Each row is followed by its class.
-280 -512 -671 216 39 1 602 69 393 197 -410 287 -89 149 246 344 4 728
 -304 -546 -70 -534 -653 -104 171 183 563 -123 -251 -772 171 -3 -283 422
 -335 -> F
-89 -353 -130 -316 -46 119 749 30 -74 -228 -75 344 375 136 348 82 470
 160 -710 -51 257 -335 -7 421 94 171 -122 -193 -69 418 -144 -222 -120
 374 -240 -> R
-24 -351 -161 -326 -114 89 707 -6 76 -164 -59 422 381 217 333 101 524
 198 -759 -96 211 -508 -139 377 105 246 -140 -165 -68 348 47 -141 -145
 295 -330 -> C
-184 -473 -589 127 60 -46 588 84 292 307 -402 356 -125 126 148 355 61
 837 -237 -515 -81 -165 -598 -263 225 110 510 43 -94 -866 66 -82 -175
 429 -486 -> K
-269 -503 -682 194 66 -53 623 30 410 202 -394 284 -151 144 254 342 -4
 761 -302 -545 -73 -452 -649 -133 195 185 528 -103 -191 -748 180 24 -215
 428 -291 -> N
-208 -487 -754 106 59 -62 597 -5 365 141 -355 431 -160 124 252 349 30
 728 -291 -519 -55 -522 -704 -134 186 137 524 -65 -221 -744 143 -97 -249
 396 -327 -> A
-286 -568 -723 141 -33 -97 598 25 404 136 -385 397 -175 133 254 339 22
 700 -313 -496 -59 -546 -683 -165 187 175 492 -79 -230 -697 172 -43 -241
 412 -327 -> F
-209 -442 -731 67 166 14 663 51 376 212 -300 336 -188 98 220 390 49 811
 -255 -482 -102 -334 -641 -131 227 65 449 -17 -97 -715 216 -57 -126 396
 -314 -> R
-11 -341 -93 -362 -141 96 776 -20 4 -251 -116 383 410 162 325 77 427 151
 -708 -65 296 -359 87 303 75 212 -133 -176 -81 410 -86 -206 -84 353 -248 -> T
-199 -422 -672 14 134 8 526 77 350 185 -264 370 -212 181 269 421 0 841
 -255 -512 -80 -367 -639 -218 181 64 583 -43 -125 -798 239 -92 -151 437
 -331 -> P
-18 -318 58 -263 -27 74 799 93 -20 -119 -63 309 382 179 314 100 421 154
 -742 -111 207 -419 -133 451 89 240 -125 -134 -71 337 -65 -280 -131 365
 -300 -> E
-188 -409 -531 -15 150 43 574 130 385 187 -303 388 -206 147 193 423 45
 831 -179 -440 -91 -339 -659 -184 205 33 450 -33 -64 -739 303 -50 -134
 397 -363 -> F
-151 -415 -606 -91 101 40 561 48 305 197 -289 324 -115 154 150 379 -5
 786 -256 -507 -36 -308 -591 -213 175 87 481 -9 -67 -723 271 -94 -104
 441 -310 -> L
-260 -499 -736 131 40 -96 621 32 466 155 -352 318 -224 188 269 353 18
 759 -238 -447 -82 -543 -732 -121 193 148 473 -118 -158 -713 222 -13
 -246 414 -344 -> E
-182 -426 -546 22 127 -17 578 75 335 170 -329 329 -131 176 228 413 40
 793 -305 -545 -47 -339 -662 -215 197 106 541 -38 -84 -740 217 -73 -167
 419 -352 -> P
-48 -308 136 -227 5 120 773 140 -16 -75 -97 228 413 198 261 102 415 179
 -746 -189 226 -355 -146 481 70 224 -116 -202 -49 281 -43 -263 -144 377
 -213 -> M
-66 -358 -68 -283 -141 98 784 -43 54 -177 -138 323 404 221 300 69 403
 221 -718 -106 246 -464 -35 312 92 226 -109 -195 -140 334 7 -160 -117
 351 -214 -> M
-131 -350 29 -394 -106 150 698 85 -29 -241 -35 315 385 155 322 102 369
 113 -685 -107 246 -356 -4 368 123 124 -180 -226 -58 409 -60 -118 -87
 374 -308 -> L
-90 -353 -77 -307 -69 57 815 17 -43 -247 -117 332 379 125 335 84 378 108
 -709 -46 271 -306 -4 425 97 186 -236 -268 -39 468 -139 -164 -157 365
 -202 -> C
-276 -550 -714 163 16 -22 539 51 394 173 -381 355 -137 132 265 361 59
 723 -316 -563 -71 -545 -620 -130 236 162 571 -62 -218 -774 148 12 -245
 396 -354 -> V
-212 -458 -755 88 116 -4 597 30 380 181 -266 386 -184 132 256 358 15 829
 -217 -552 -94 -409 -592 -230 221 78 552 -31 -132 -741 225 15 -83 430
 -291 -> V
-279 -534 -748 163 23 18 595 -4 342 190 -411 320 -87 170 249 331 -15 737
 -279 -548 -33 -453 -617 -162 170 119 549 -46 -259 -820 139 -46 -227 438
 -357 -> R
-109 -477 -630 0 51 -53 552 123 290 271 -335 404 -146 101 100 356 34 761
 -209 -500 -25 -211 -555 -168 161 140 411 -27 -86 -822 43 -56 -130 430
 -438 -> K
0 -291 74 -227 -22 76 805 85 -50 -95 -80 284 414 166 292 64 391 167 -755
 -166 240 -325 -125 444 58 264 -148 -177 -54 372 -78 -245 -167 394 -183 -> N
-64 -403 -246 -220 -19 38 599 -16 91 -208 -83 417 327 178 382 86 474 200
 -819 -84 177 -512 -120 324 115 227 -138 -137 -137 398 35 -162 -142 314
 -155 -> C
57 -280 77 -231 -41 111 802 71 -43 -81 -141 235 432 170 237 69 405 195
 -687 -150 252 -339 -40 490 51 300 -137 -185 -16 331 -81 -253 -144 379
 -217 -> V
-284 -514 -738 186 23 -62 650 69 541 176 -409 348 -202 118 211 376 73
 740 -325 -487 -95 -450 -639 -155 235 136 436 -40 -148 -693 225 74 -263
 369 -306 -> K
-205 -409 -669 26 163 -18 623 64 296 173 -268 344 -140 155 264 395 -13
 833 -216 -495 -64 -224 -610 -247 205 23 515 -78 -119 -747 122 -87 -77
 422 -387 -> P
-110 -451 -508 12 53 -4 524 65 212 280 -360 331 -33 135 121 365 101 769
 -313 -567 -24 -253 -549 -191 189 188 524 32 -62 -808 70 -88 -167 430
 -523 -> S
-209 -490 -768 43 122 -51 560 76 437 204 -250 397 -311 137 232 391 -28
 815 -189 -536 -82 -442 -679 -180 142 107 525 -48 -108 -784 283 -55 -107
 439 -235 -> T
-187 -435 -685 132 186 11 618 65 309 288 -253 337 -183 129 225 352 8 846
 -240 -578 -140 -335 -674 -144 212 97 537 -35 -99 -793 210 -82 -46 465
 -288 -> V
-181 -513 -560 -4 38 32 469 94 211 249 -353 343 -88 77 86 363 139 765
 -240 -543 -41 -133 -490 -237 202 131 494 77 -47 -849 94 -76 -221 417
 -519 -> L
-213 -373 -603 66 191 17 590 73 261 216 -310 364 -181 180 277 396 51 842
 -289 -490 -58 -257 -635 -166 212 61 560 -30 -104 -719 122 -133 -189 453
 -260 -> M
-144 -320 -16 -229 -19 84 880 28 -59 -252 -142 308 409 101 346 87 408
 133 -718 -21 218 -285 -45 430 151 175 -189 -263 -32 517 -154 -160 -124
 372 -251 -> F
-126 -380 -219 -218 -122 69 788 -57 172 -175 -155 382 305 188 319 96 377
 217 -750 -43 216 -528 -88 358 94 237 -123 -207 -119 340 98 -155 -195
 353 -112 -> T
-153 -423 -629 -17 157 -18 591 97 316 264 -255 435 -215 129 184 399 -31
 807 -226 -528 -61 -224 -653 -207 178 48 436 -6 -50 -788 189 -136 -73
 452 -313 -> T
-237 -533 -708 144 -41 -75 581 -6 421 102 -415 256 -113 158 253 340 8
 702 -267 -524 -3 -556 -631 -125 145 197 550 -81 -222 -811 176 -56 -306
 390 -359 -> R
-141 -454 -89 -253 -138 126 720 21 63 -183 -96 380 372 204 318 65 494
 140 -797 -151 202 -583 -60 374 129 244 -122 -163 -134 352 39 -56 -156
 371 -208 -> E
-83 -433 -625 27 85 -11 540 97 210 300 -352 334 -32 195 141 344 67 822
 -225 -562 5 -231 -561 -248 150 155 583 -27 -139 -898 51 -105 -119 458
 -429 -> M
-111 -466 -561 98 60 -35 506 58 243 265 -390 306 4 127 68 312 71 792
 -187 -480 -7 -133 -483 -232 131 166 478 63 -83 -863 58 -57 -262 410
 -519 -> K
4 -320 33 -192 -10 159 699 94 -10 -68 -84 344 394 167 306 85 411 187
 -736 -198 188 -393 -75 430 87 260 -134 -93 -97 263 -74 -222 -93 339
 -248 -> V
-260 -493 -746 162 30 -75 591 -10 432 158 -427 290 -106 198 217 347 -16
 774 -258 -467 -19 -488 -636 -143 151 176 584 -67 -199 -805 188 -34 -287
 396 -311 -> K
-36 -296 57 -194 -15 115 810 83 -40 -49 -154 211 464 192 217 104 377 149
 -774 -88 242 -339 -114 571 57 280 -180 -242 -81 276 -94 -277 -212 371
 -225 -> S
-131 -358 -157 -275 -92 127 712 -34 49 -181 -83 378 390 199 331 73 447
 221 -757 -89 203 -446 -116 362 101 191 -98 -190 -108 362 -34 -149 -157
 339 -260 -> K
-13 -345 85 -224 -45 106 807 139 -41 -67 -127 254 438 163 219 86 434 136
 -715 -199 229 -368 -134 465 65 253 -187 -160 -79 317 -108 -201 -151 352
 -313 -> A
-200 -397 -672 62 146 -38 627 35 407 213 -281 363 -241 143 237 400 38
 862 -273 -535 -100 -318 -677 -192 217 87 469 -48 -63 -699 194 -55 -82
 408 -331 -> S
-141 -471 -723 279 226 -81 445 -5 339 185 -481 228 -45 152 276 318 -26
 749 -366 -517 -97 -430 -670 -118 216 216 514 -2 -219 -691 135 -69 -248
 388 -257 -> N
-73 -284 -67 -249 6 52 883 -14 -101 -168 -146 260 401 101 357 74 329 166
 -698 15 243 -279 -41 518 81 225 -164 -302 -41 502 -220 -291 -185 380
 -246 -> C
-55 -402 73 -282 27 162 548 123 -121 -192 -176 307 408 113 301 101 458
 68 -827 -128 191 -256 11 431 191 149 -271 -111 -32 482 -174 -182 -139
 364 -250 -> M
-265 -508 -631 202 100 -115 556 -13 266 230 -368 421 -124 104 189 348 54
 822 -272 -487 -35 -169 -528 -204 173 148 571 51 -126 -899 55 -182 -256
 418 -432 -> P
-240 -527 -754 170 54 -53 632 60 379 202 -370 322 -132 153 185 353 22
 695 -273 -489 -14 -420 -604 -52 152 186 423 -56 -201 -805 155 21 -231
 416 -292 -> R
-3 -360 127 -393 -138 168 724 89 -12 -214 -145 280 421 133 238 73 476 79
 -717 -163 263 -307 14 375 75 252 -241 -185 65 438 -48 -85 -88 377 -322 -> N
-152 -346 -497 -25 168 -9 613 54 311 191 -231 281 -106 164 208 348 -49
 855 -203 -519 -57 -266 -638 -206 164 51 490 -94 -25 -708 199 -66 -46
 448 -347 -> K
-216 -387 -719 67 201 -14 617 55 323 176 -293 371 -206 179 292 430 45
 877 -251 -447 -89 -261 -648 -194 244 41 540 -58 -108 -767 178 -94 -173
 395 -278 -> P
-185 -400 -642 42 129 4 619 50 339 192 -275 326 -135 174 246 387 78 824
 -319 -572 -86 -349 -676 -232 206 82 509 -4 -105 -713 202 -73 -102 406
 -352 -> A
-64 -433 -512 -14 22 -43 604 39 281 171 -382 285 25 123 62 310 -5 747
 -168 -500 48 -257 -499 -232 83 190 461 -87 -55 -792 161 -71 -145 452
 -429 -> F
-307 -557 -718 195 2 -42 574 84 457 149 -420 341 -172 207 262 383 42 689
 -316 -542 -64 -525 -710 -148 208 139 513 -81 -214 -776 233 45 -310 410
 -335 -> P
-9 -315 146 -301 -59 85 779 70 -35 -110 -87 303 411 183 267 104 457 165
 -816 -121 254 -361 -136 456 79 255 -212 -132 -51 338 -43 -297 -135 348
 -237 -> R
30 -395 -75 -319 -161 86 579 -57 75 -268 -127 290 463 242 347 53 423 168
 -749 -168 231 -534 -40 264 96 248 -207 -189 -132 346 51 -86 -101 285
 -296 -> C
-183 -422 -528 13 157 5 603 82 338 208 -273 305 -141 166 240 389 29 830
 -290 -557 -71 -408 -613 -234 196 104 581 16 -104 -733 241 -70 -112 438
 -313 -> E
7 -327 31 -249 -46 100 698 69 -11 -173 -103 317 423 213 319 98 382 140
 -747 -133 236 -397 -63 431 80 230 -173 -167 -118 322 -48 -218 -154 339
 -255 -> P
-6 -365 -35 -140 80 33 529 50 46 -167 -113 347 384 157 376 56 354 180
 -815 -132 134 -534 -200 335 96 293 -165 -59 -122 369 -9 -255 -78 289
 -149 -> F
-187 -459 -620 144 79 -56 574 45 253 274 -393 355 -64 142 158 358 68 781
 -303 -499 -3 -232 -516 -157 171 188 539 17 -145 -835 13 -110 -225 424
 -436 -> S
-97 -384 -535 82 246 -21 430 71 365 165 -381 216 -113 182 259 383 -17
 807 -306 -524 -122 -291 -709 -268 212 61 443 2 -29 -663 290 -95 -97 424
 -345 -> C
-250 -460 -590 -42 162 75 527 128 314 210 -265 309 -184 142 164 386 9
 784 -206 -536 -78 -314 -635 -166 196 37 481 -52 -46 -717 279 8 -97 462
 -302 -> L
-7 -335 83 -215 -47 86 705 128 -12 -67 -77 252 373 211 306 92 448 147
 -793 -212 207 -419 -196 465 48 309 -113 -166 -39 322 -43 -251 -140 389
 -273 -> T
-165 -417 -631 -23 145 38 559 59 315 155 -281 350 -114 205 250 417 65
 814 -262 -553 -59 -319 -623 -256 191 64 584 22 -94 -758 237 -76 -66 407
 -416 -> P
-268 -431 -742 113 245 9 654 43 350 236 -320 335 -191 106 228 382 -55
 838 -224 -496 -96 -313 -621 -127 220 59 544 -100 -58 -740 219 -28 -126
 463 -202 -> T
-183 -363 -145 -131 28 100 870 -7 -8 -129 -105 353 365 102 372 68 340
 197 -741 -125 207 -321 12 429 117 219 -123 -247 -140 355 -190 -149 -67
 364 -139 -> T
-292 -494 -710 123 66 -39 570 -21 453 124 -398 374 -156 191 234 357 20
 797 -288 -457 -28 -466 -595 -198 159 127 584 -53 -204 -773 241 -19 -176
 417 -253 -> K
-23 -376 -28 -323 -123 94 701 8 63 -245 -85 358 338 155 312 91 553 176
 -773 -131 224 -467 -92 352 111 231 -161 -109 -34 377 50 -193 -161 312
 -223 -> R
-25 -270 93 -307 10 187 713 132 -64 -104 -27 305 397 210 315 115 506 194
 -759 -137 172 -321 -174 475 118 168 -122 -116 4 357 -42 -254 -150 343
 -313 -> K
-207 -504 -796 161 13 -83 599 24 403 184 -384 343 -97 155 209 312 -38
 705 -255 -515 0 -452 -631 -112 135 191 481 -137 -221 -800 138 -3 -291
 429 -282 -> N
-48 -259 76 -136 52 45 814 110 -11 -14 -53 331 337 178 332 91 453 264
 -783 -140 150 -288 -216 448 108 235 -92 -111 -41 340 -116 -299 -89 365
 -283 -> K
-14 -367 69 -222 -64 70 778 60 43 -77 -133 286 416 189 248 66 349 161
 -713 -206 259 -468 -142 432 -21 294 -108 -196 -124 261 2 -260 -119 374
 -248 -> C
59 -290 216 -311 -38 97 725 136 -69 -93 -105 282 389 186 286 94 436 155
 -720 -155 237 -344 -171 433 37 252 -152 -169 -4 360 -56 -307 -161 382
 -324 -> C
-149 -411 -508 -79 96 -20 627 68 320 163 -320 271 -126 129 164 384 14
 783 -260 -499 -43 -360 -652 -220 190 80 444 -43 -22 -617 237 -87 -151
 421 -339 -> A
-224 -486 -767 188 -11 -86 627 -53 387 181 -370 336 -55 175 223 321 1
 725 -333 -513 -20 -484 -607 -121 175 204 504 -75 -231 -794 136 -45 -287
 390 -343 -> S
-135 -292 7 -233 61 164 869 68 -149 -210 -151 280 440 77 309 103 380 107
 -715 4 230 -215 50 571 144 185 -212 -276 -4 508 -199 -139 -174 397 -198 -> F
-118 -362 -218 -220 -62 155 823 -33 -42 -201 -109 338 468 122 334 62 429
 164 -704 -48 226 -362 126 444 164 203 -154 -236 -132 415 -162 -48 -110
 335 -239 -> V
-23 -321 10 -184 -27 114 764 110 -56 -60 -63 278 408 156 300 83 439 164
 -764 -229 186 -383 -163 502 109 265 -123 -166 -34 336 -109 -215 -170
 375 -259 -> V
